Each row has two labels, one from each of two sets.
-.23; .27; -.17; -.48; -.26; -.15; .12; -.32; .16; -.23; .04; .15; -.32; .16; .12; -.19; .52; -.02; .09; -.34  C + (28)
.11; -.08; .05; .06; .14; .05; .08; .08; .04; -.03; .05; -.41; .07; .16; -.46; .06; -.15; -.01; -.04; .53  S + (24)
.01; .24; .01; -.21; -.16; .09; .15; -.11; .49; -.01; -.12; -.16; -.20; -.02; -.24; -.11; -.04; -.08; -.02; -.27  S + (28)
.24; .32; .19; .16; -.04; -.13; .10; -.41; -.21; .28; .07; -.28; -.36; -.09; -.18; .04; .06; .10; .09; .37  B + (23)
.36; .00; .02; -.08; .34; -.21; .06; -.08; .30; -.08; .07; -.31; -.10; .00; -.23; .14; -.01; .05; .05; .23  D + (23)
.08; .02; .07; .11; -.05; -.12; .03; -.15; .08; .09; -.08; -.30; -.51; .17; -.12; -.01; .05; -.03; -.21; .24  D + (23)
-.24; .22; .31; .17; -.01; -.27; -.28; -.13; -.08; .01; .02; -.34; -.52; .14; -.35; .14; -.11; -.15; .15; .11  C + (24)
-.21; .10; -.08; -.12; -.10; .12; -.08; -.05; .39; -.13; .08; -.05; -.59; -.20; .02; -.21; .06; -.04; .15; -.44  S + (28)
-.13; .09; -.11; -.16; -.10; -.11; -.06; -.19; .34; -.13; -.08; .02; -.38; .28; .00; -.15; .11; -.02; .08; -.36  S + (28)
.25; -.10; .26; .11; .08; -.11; .15; -.28; -.10; .08; -.06; -.30; -.35; -.12; -.25; -.27; -.03; -.06; .10; .34  D + (23)
.06; -.11; -.03; .04; -.05; -.10; -.16; -.03; .11; -.23; -.19; -.37; -.17; .10; -.27; .25; .07; -.04; -.09; -.18  D + (23)
.16; .17; .16; -.02; .04; -.13; .02; .04; .09; .10; -.02; -.32; -.28; .00; -.16; -.03; -.26; .00; -.07; .02  D + (23)
.52; .38; .19; .02; -.07; -.14; .25; -.33; .07; .02; -.02; -.25; -.88; -.16; -.18; -.26; -.05; -.07; -.03; .15  B + (23)
.28; .10; .06; .20; -.05; -.14; .02; -.25; -.11; .35; .08; -.33; -.30; -.05; -.09; .02; .05; .07; .16; .12  B + (23)
.24; .33; .32; .15; .15; -.12; .03; -.26; -.09; .37; .23; -.35; -.18; .02; -.21; .15; -.06; .03; .01; .26  B + (23)
.27; .12; .06; .20; .23; -.05; .19; -.18; -.03; -.08; -.03; -.40; -.23; -.13; -.35; .02; -.06; -.08; -.02; .39  S + (24)
.17; .37; .36; .04; .16; .01; .23; -.23; .00; .20; .10; -.26; -.37; .04; -.41; -.06; -.06; .04; .02; .31  B + (23)
.00; .22; .03; -.04; -.05; .11; .09; -.21; .33; -.01; -.02; -.08; -.31; .00; -.04; -.08; -.20; -.09; .00; -.17  S + (20)
.01; .26; -.35; -.03; -.33; -.46; .01; -.21; .21; .03; -.03; -.02; -.49; .10; .16; -.08; .01; -.04; .04; -.21  B + (28)
-.08; .34; .01; .03; -.23; .04; .25; .02; .59; -.03; -.11; .06; -.28; -.01; .11; -.16; -.12; -.01; -.03; .21  S + (28)
.04; -.09; .05; -.01; .19; -.17; .02; -.02; .00; .00; .08; -.54; -.16; .30; -.24; .01; .06; -.12; -.36; .05  S + (24)
.30; -.06; .02; -.02; .10; .04; .22; -.11; .28; -.08; -.12; -.25; .10; -.03; -.15; -.04; -.02; .04; .03; .05  S + (23)
.09; .11; .24; .13; .02; -.02; .16; -.02; .08; .23; .03; -.28; -.09; .05; -.17; .04; .05; -.10; .10; .11  S + (23)
